Here is a tiny trained network, its code and every weight. The questions are about switching its units off for an input and a class, where a switched-off unit gives its printed mean instead of its output.

import numpy as np


def w(rows, s, z=0):
    codes = np.array(rows[::2]) - 128.0
    scale = np.full(codes.shape[1], s)
    scale[-1] = z or s
    return codes * scale


def f(y):
    return np.maximum(y, 0)


def log_softmax(a):
    a = a - a.max(-1, keepdims=True)
    return a - np.log(np.exp(a).sum(-1, keepdims=True))


def net(x, mask):
    res = np.array(x, float).reshape(1, 6) / 4 @ E
    y = f(res @ A[0][:, :-1].T + A[0][:, -1])
    res = res + np.where(mask, y, B[0][:, -1]) @ B[0][:, :-1]
    return log_softmax(res[-1] @ U[:, :-1].T + U[:, -1])


A, B = {}, {}
E = w([
[120,67,149,209,188,236,57,146,238],'x0',
[138,115,148,116,119,127,133,130,136],'x1',
[178,148,48,74,164,97,187,175,241],'x2',
[2,194,205,187,158,84,220,155,191],'x3',
[165,207,191,49,216,99,35,57,155],'x4',
[156,111,140,145,112,84,109,121,137],'x5',
],0.0095)
A[0] = w([
[49,201,190,196,153,75,204,128,152,165],'neuron 1',
[114,84,121,154,85,154,164,188,98,56],'neuron 2',
[143,118,141,110,113,94,132,158,157,29],'neuron 3',
[112,61,111,169,182,185,64,135,188,56],'neuron 4',
[136,131,50,111,171,127,157,129,148,25],'neuron 5',
[102,157,185,148,146,97,175,161,160,113],'neuron 6',
[181,143,37,57,155,109,172,199,234,101],'neuron 7',
[114,141,191,192,137,137,114,120,63,2],'neuron 8',
[145,186,175,78,248,104,73,65,131,73],'neuron 9',
[110,44,35,196,89,114,185,190,118,123],'neuron 10',
[115,122,199,154,92,186,103,69,50,53],'neuron 11',
[162,120,62,101,82,137,118,65,103,125],'neuron 12',
[100,128,148,159,63,161,110,140,77,66],'neuron 13',
[152,110,159,181,177,195,119,133,159,27],'neuron 14',
[166,128,94,132,126,102,160,173,169,36],'neuron 15',
[120,172,108,53,95,72,188,98,46,40],'neuron 16',
[196,83,78,88,143,177,98,149,81,155],'neuron 17',
],0.012,0.0023)
B[0] = w([
[109,73,57,122,81,171,56,134,193,233],'neuron 1',
[205,120,142,63,137,123,147,193,45,187],'neuron 2',
[108,147,123,159,135,144,116,113,111,144],'neuron 3',
[2,117,130,137,99,50,208,125,115,212],'neuron 4',
[133,169,165,170,134,146,129,116,147,172],'neuron 5',
[136,80,93,142,83,211,48,108,166,186],'neuron 6',
[126,193,172,204,181,167,126,65,104,248],'neuron 7',
[195,156,127,176,158,149,136,89,129,172],'neuron 8',
[184,137,118,11,167,117,93,234,35,241],'neuron 9',
[190,144,154,54,138,145,121,204,53,235],'neuron 10',
[190,186,148,221,199,120,108,50,137,199],'neuron 11',
[109,50,72,151,99,147,104,129,148,200],'neuron 12',
[177,179,178,160,168,141,123,103,121,171],'neuron 13',
[63,131,138,135,81,28,190,171,150,182],'neuron 14',
[186,180,177,188,160,103,90,80,130,175],'neuron 15',
[37,119,163,155,47,42,218,122,127,221],'neuron 16',
[110,86,49,105,41,202,53,81,209,228],'neuron 17',
],0.0094,0.018)
U = w([
[124,37,26,157,83,211,80,107,209,188],'0',
[182,149,159,62,176,137,132,246,84,94],'1',
[156,217,180,232,204,154,138,36,154,217],'2',
[35,106,131,167,81,5,224,127,156,1],'3',
],0.012,0.0016)

Each question gives the input, the list of numbers given to net, and the class t.
The units are the neurons (one row each of A and B). Each row of codes is followed by its name. A weight is (code - 128) times the scale printed after its matrix; where a second scale follows, it is the last column's (A, B and U).
mask holds one flag per neuron, in row order. A switched-off neuron (its flag False) gives its mean, the last column of its row in B, instead of its output. The means were averaged over made-up inputs and are rounded, as every weight is.
A unit's drop is (log p(t) with every unit on - log p(t) with that unit switched off) / (log p(t) with every unit on - log p(t) with every unit switched off).
The circuit of an input: a set's keep is (log p(t) with only the set's units on - log p(t) with every unit switched off) / (log p(t) with every unit on - log p(t) with every unit switched off). Starting from the 12 units with the biggest drops (on a tie, the unit counted first), units are removed one at a time, each time the one whose removal leaves the highest keep (on an exact tie, the one counted first), for as long as the keep stays at least 0.8.
circuit, biggest first: the units of the circuit, biggest drop first
unit that matters most: the unit with the biggest drop
top k neurons: the k neurons with the biggest drops, biggest first
drop when u is switched off: that unit's drop, to one decimal
input [-4,3,-8,-2,-5,-5], class 2: unit that matters most -> neuron 11
input [-6,-8,-1,-6,5,-1], class 0: top 4 neurons -> (neuron 17; neuron 4; neuron 12; neuron 14)
input [-5,7,-6,-3,-3,7], class 2: top 3 neurons -> (neuron 11; neuron 13; neuron 4)
input [-3,6,2,-4,-5,-5], class 1: top 2 neurons -> (neuron 10; neuron 1)
input [-2,5,-6,7,-7,7], class 0: top 3 neurons -> (neuron 1; neuron 9; neuron 6)
input [-7,-1,-8,1,-2,1], class 2: top 3 neurons -> (neuron 11; neuron 13; neuron 8)
input [-2,-8,-2,4,6,8], class 1: top 2 neurons -> (neuron 9; neuron 17)
input [8,6,6,5,7,-8], class 3: top 4 neurons -> (neuron 4; neuron 14; neuron 10; neuron 2)
input [-3,7,7,8,4,-4], class 0: top 2 neurons -> (neuron 1; neuron 6)
input [7,1,2,-2,-5,3], class 3: top 2 neurons -> (neuron 4; neuron 9)
input [2,5,-8,-7,2,-1], class 2: top 2 neurons -> (neuron 11; neuron 1)
input [-5,7,-2,8,8,8], class 0: top 4 neurons -> (neuron 1; neuron 6; neuron 10; neuron 2)
input [-5,0,3,5,2,3], class 0: top 4 neurons -> (neuron 1; neuron 6; neuron 4; neuron 14)
input [-7,4,1,6,-7,0], class 1: circuit, biggest first -> (neuron 10)
input [1,-2,-1,0,0,-5], class 2: top 4 neurons -> (neuron 9; neuron 16; neuron 17; neuron 1)
input [0,2,8,8,-3,-2], class 0: top 3 neurons -> (neuron 1; neuron 6; neuron 11)
input [8,-1,-2,2,-8,4], class 1: top 3 neurons -> (neuron 10; neuron 2; neuron 16)
input [7,5,-3,-5,0,-2], class 3: drop when neuron 4 is switched off -> 0.6
input [-8,2,-5,-3,-2,3], class 3: drop when neuron 16 is switched off -> 5.2
input [4,-5,0,2,7,4], class 1: circuit, biggest first -> (neuron 9)
input [-3,-5,6,-5,-7,4], class 1: drop when neuron 2 is switched off -> 0.1
input [-6,3,-5,-8,0,-2], class 0: drop when neuron 17 is switched off -> 2.0
